Here is a tiny trained network, its code and every weight. The questions are about switching its units off for an input and a class, where a switched-off unit gives its printed mean instead of its output.

import numpy as np


def w(rows, s, z=0):
    codes = np.array(rows[::2]) - 128.0
    scale = np.full(codes.shape[1], s)
    scale[-1] = z or s
    return codes * scale


def f(y):
    return np.maximum(y, 0)


def log_softmax(a):
    a = a - a.max(-1, keepdims=True)
    return a - np.log(np.exp(a).sum(-1, keepdims=True))


def net(x, mask):
    res = np.array(x, float).reshape(1, 8) / 4 @ E
    y = f(res @ A[0][:, :-1].T + A[0][:, -1])
    res = res + np.where(mask, y, B[0][:, -1]) @ B[0][:, :-1]
    return log_softmax(res[-1] @ U[:, :-1].T + U[:, -1])


A, B = {}, {}
E = w([
[10,198,79,240,179,197,98],'x0',
[153,172,72,165,195,34,120],'x1',
[46,79,157,143,166,128,118],'x2',
[54,127,22,20,181,136,143],'x3',
[107,150,75,108,65,152,132],'x4',
[115,75,30,126,46,148,126],'x5',
[136,149,140,69,166,223,148],'x6',
[148,253,209,182,82,92,112],'x7',
],0.0082)
A[0] = w([
[140,135,194,152,152,84,128,71],'n1',
[120,50,106,87,150,119,117,51],'n2',
[86,135,114,141,160,150,136,29],'n3',
[152,137,190,147,187,77,137,55],'n4',
[175,106,83,151,114,197,136,45],'n5',
[144,144,166,145,176,92,122,45],'n6',
[27,142,114,133,182,200,123,70],'n7',
[114,56,96,96,155,123,145,70],'n8',
[149,201,121,52,124,131,130,59],'n9',
[106,4,95,58,162,113,138,47],'n10',
[146,112,103,133,129,156,121,110],'n11',
[119,130,134,126,125,135,142,56],'n12',
[33,156,106,151,165,179,109,53],'n13',
[71,143,115,149,160,149,151,53],'n14',
[132,123,193,139,100,125,142,84],'n15',
[99,110,129,126,129,112,142,66],'n16',
[167,110,92,139,122,175,115,55],'n17',
[87,143,90,169,88,85,102,52],'n18',
[127,105,194,111,90,156,124,68],'n19',
[125,69,107,100,140,119,128,61],'n20',
[142,166,125,64,132,138,123,32],'n21',
[140,122,173,138,104,138,120,51],'n22',
[133,124,145,127,147,127,120,85],'n23',
[143,149,153,148,167,90,110,28],'n24',
[152,174,113,76,140,148,130,87],'n25',
[150,109,249,146,75,149,117,32],'n26',
[157,101,98,130,105,167,113,84],'n27',
[120,130,129,134,126,127,124,68],'n28',
[170,118,110,151,131,179,146,63],'n29',
[142,175,115,76,125,134,130,70],'n30',
[93,136,64,179,78,53,146,2],'n31',
[131,109,112,137,151,150,128,90],'n32',
],0.017,0.0098)
B[0] = w([
[183,170,135,186,183,149,133,181],'n1',
[143,49,117,108,144,93,133,197],'n2',
[92,149,150,165,123,152,141,163],'n3',
[203,164,115,139,210,154,103,182],'n4',
[198,161,71,148,84,182,125,171],'n5',
[198,128,110,165,188,111,128,163],'n6',
[43,89,103,191,150,163,180,247],'n7',
[130,43,126,117,140,91,102,203],'n8',
[95,179,164,28,126,146,153,173],'n9',
[143,3,117,66,170,108,93,254],'n10',
[153,125,100,151,111,146,129,156],'n11',
[127,124,128,142,102,111,155,128],'n12',
[32,146,105,157,199,167,162,237],'n13',
[82,151,129,154,148,151,170,182],'n14',
[112,113,201,139,114,131,122,169],'n15',
[151,139,111,145,126,141,123,138],'n16',
[189,132,78,162,107,153,149,155],'n17',
[80,171,124,120,102,58,101,188],'n18',
[126,98,152,146,33,107,124,171],'n19',
[121,74,126,106,143,116,116,179],'n20',
[107,170,135,50,139,136,130,150],'n21',
[126,107,162,133,86,117,131,151],'n22',
[143,142,112,119,123,87,128,133],'n23',
[190,126,104,147,176,141,111,158],'n24',
[91,150,141,64,129,112,159,166],'n25',
[117,84,249,159,60,119,116,205],'n26',
[187,143,84,138,133,178,140,170],'n27',
[127,143,132,141,115,108,146,129],'n28',
[164,134,104,147,96,142,112,148],'n29',
[125,162,129,70,135,121,166,157],'n30',
[102,166,67,131,100,47,41,188],'n31',
[125,112,110,132,92,135,125,146],'n32',
],0.026,0.015)
U = w([
[49,116,101,149,195,140,185,218],'0',
[140,20,101,54,170,95,134,114],'1',
[205,168,191,140,249,95,126,145],'2',
[198,123,77,115,89,182,159,15],'3',
[154,114,245,138,110,109,136,139],'4',
[102,181,82,116,139,24,82,4],'5',
[128,164,168,2,167,118,201,248],'6',
],0.006,0.0015)

Each question gives the input, the list of numbers given to net, and the class t.
The units are the neurons (one row each of A and B). Each row of codes is followed by its name. A weight is (code - 128) times the scale printed after its matrix; where a second scale follows, it is the last column's (A, B and U).
mask holds one flag per neuron, in row order. A switched-off neuron (its flag False) gives its mean, the last column of its row in B, instead of its output. The means were averaged over made-up inputs and are rounded, as every weight is.
A unit's drop is (log p(t) with every unit on - log p(t) with that unit switched off) / (log p(t) with every unit on - log p(t) with every unit switched off).
The circuit of an input: a set's keep is (log p(t) with only the set's units on - log p(t) with every unit switched off) / (log p(t) with every unit on - log p(t) with every unit switched off). Starting from the 12 units with the biggest drops (on a tie, the unit counted first), units are removed one at a time, each time the one whose removal leaves the highest keep (on an exact tie, the one counted first), for as long as the keep stays at least 0.8.
circuit, biggest first: the units of the circuit, biggest drop first
most important unit: the unit with the biggest drop
k most important neurons: the k neurons with the biggest drops, biggest first
drop when u is switched off: that unit's drop, to one decimal
input [6,4,-2,0,4,4,-1,5], class 5: most important unit -> n31
input [3,-3,5,-6,1,7,6,-2], class 3: circuit, biggest first -> [n5, n27]
input [6,-5,-8,0,-2,6,0,8], class 5: 2 most important neurons -> [n7, n18]
input [-2,0,-3,0,-3,2,-7,8], class 2: 2 most important neurons -> [n1, n4]
input [3,-4,-7,8,3,-2,-7,7], class 5: circuit, biggest first -> [n31, n18]
input [0,-4,-5,-4,-5,-8,-1,-8], class 2: 2 most important neurons -> [n4, n1]
input [4,-8,5,0,1,-4,2,8], class 4: 3 most important neurons -> [n26, n19, n15]
input [5,-1,3,-7,-8,0,1,6], class 2: 2 most important neurons -> [n4, n1]
input [8,1,-7,-3,-8,8,4,-7], class 3: 4 most important neurons -> [n5, n17, n29, n27]
input [-4,5,-5,-7,0,1,-2,6], class 2: 2 most important neurons -> [n4, n1]
input [1,7,6,-6,-5,8,3,0], class 5: drop when n10 is switched off -> 0.1
input [-7,3,-7,-6,3,-8,-3,5], class 2: drop when n1 is switched off -> 0.5
input [4,-2,6,-3,-4,7,-5,4], class 5: drop when n31 is switched off -> 0.1
input [-1,8,-8,-5,8,8,-5,-8], class 5: most important unit -> n31
